Below are the code and all the weights of a small trained network. Each question names an input and a class and asks about switching units off, where a switched-off unit gives its printed mean instead of its output.

import numpy as np


def w(rows, s, z=0):
    codes = np.array(rows[::2]) - 128.0
    scale = np.full(codes.shape[1], s)
    scale[-1] = z or s
    return codes * scale


def f(y):
    return np.maximum(y, 0)


def log_softmax(a):
    a = a - a.max(-1, keepdims=True)
    return a - np.log(np.exp(a).sum(-1, keepdims=True))


def net(x, mask):
    res = np.array(x, float).reshape(1, 5) / 4 @ E
    y = f(res @ A[0][:, :-1].T + A[0][:, -1])
    res = res + np.where(mask, y, B[0][:, -1]) @ B[0][:, :-1]
    return log_softmax(res[-1] @ U[:, :-1].T + U[:, -1])


A, B = {}, {}
E = w([
[150,194,210,164,139,55,125,164,106],'x0',
[114,167,151,167,138,158,148,127,108],'x1',
[87,120,175,78,156,89,190,37,170],'x2',
[92,183,147,50,73,148,134,156,195],'x3',
[214,187,123,99,85,134,111,5,110],'x4',
],0.013)
A[0] = w([
[65,115,133,160,134,130,124,221,185,71],'N1',
[78,108,152,135,138,103,120,189,136,29],'N2',
[167,169,188,176,153,77,79,154,182,161],'N3',
[67,179,173,107,2,124,82,153,192,5],'N4',
[125,185,157,99,51,35,171,181,86,68],'N5',
[239,172,146,136,37,146,113,100,139,29],'N6',
[198,169,80,129,59,186,52,231,71,45],'N7',
[170,138,120,172,49,134,107,185,117,48],'N8',
[65,156,140,110,126,62,163,96,134,85],'N9',
[74,126,115,86,52,196,144,142,132,147],'N10',
[179,52,162,187,145,127,102,103,114,118],'N11',
],0.0098,0.0033)
B[0] = w([
[109,141,125,63,179,167,89,160,154,212],'N1',
[114,182,133,95,167,155,130,166,158,177],'N2',
[182,93,102,143,68,182,93,81,145,195],'N3',
[102,163,114,162,98,54,80,155,67,224],'N4',
[147,84,98,179,115,153,122,101,146,195],'N5',
[161,152,101,92,247,164,157,160,100,229],'N6',
[112,101,181,117,77,123,190,98,119,251],'N7',
[113,99,186,147,140,133,199,145,107,188],'N8',
[103,88,169,114,121,96,153,127,164,191],'N9',
[172,98,94,193,113,90,109,99,137,218],'N10',
[57,186,83,166,116,83,121,151,150,180],'N11',
],0.013)
U = w([
[69,65,166,66,94,75,205,103,139,150],'0',
[148,172,74,2,216,152,88,183,89,24],'1',
[72,129,43,188,107,40,78,160,71,129],'2',
[131,46,54,162,86,174,82,105,167,253],'3',
],0.0097,0.0046)

Each question gives the input, the list of numbers given to net, and the class t.
The units are the neurons (one row each of A and B). Each row of codes is followed by its name. A weight is (code - 128) times the scale printed after its matrix; where a second scale follows, it is the last column's (A, B and U).
mask holds one flag per neuron, in row order. A switched-off neuron (its flag False) gives its mean, the last column of its row in B, instead of its output. The means were averaged over made-up inputs and are rounded, as every weight is.
A unit's drop is (log p(t) with every unit on - log p(t) with that unit switched off) / (log p(t) with every unit on - log p(t) with every unit switched off).
The circuit of an input: a set's keep is (log p(t) with only the set's units on - log p(t) with every unit switched off) / (log p(t) with every unit on - log p(t) with every unit switched off). Starting from all 11 units, units are removed one at a time, each time the one whose removal leaves the highest keep (on an exact tie, the one counted first), for as long as the keep stays at least 0.8.
units of the circuit, in order: the units of the circuit, biggest drop first
k most important neurons: the k neurons with the biggest drops, biggest first
drop of u: that unit's drop, to one decimal
input [0,3,-1,-3,6], class 1: units of the circuit, in order	N6
input [6,-2,3,-2,7], class 1: 2 most important neurons	N6, N10
input [5,3,-4,-5,7], class 1: 3 most important neurons	N6, N10, N4
input [4,4,-5,-1,5], class 0: 3 most important neurons	N7, N8, N1
input [2,1,-1,8,-5], class 2: 2 most important neurons	N4, N6
input [-8,-8,7,6,2], class 3: 2 most important neurons	N10, N7
input [7,1,4,4,-5], class 3: 2 most important neurons	N5, N3
input [8,6,-6,2,2], class 3: 2 most important neurons	N3, N5
input [7,-6,0,-5,3], class 3: 2 most important neurons	N3, N4
input [2,-8,6,-2,-7], class 1: 2 most important neurons	N7, N1
input [6,-5,-2,2,-3], class 3: 3 most important neurons	N3, N5, N6
input [-7,5,-8,-3,-8], class 0: 2 most important neurons	N7, N6
input [-5,4,-3,8,-6], class 2: 2 most important neurons	N10, N4
input [-4,5,2,7,-2], class 2: units of the circuit, in order	N4
input [-4,-2,-3,4,-3], class 2: 3 most important neurons	N3, N6, N10
input [-4,-3,-4,5,-7], class 1: drop of N1	2.7
input [8,-6,-5,-8,-8], class 1: drop of N7	-0.1
input [2,2,-7,1,-1], class 0: drop of N7	0.3
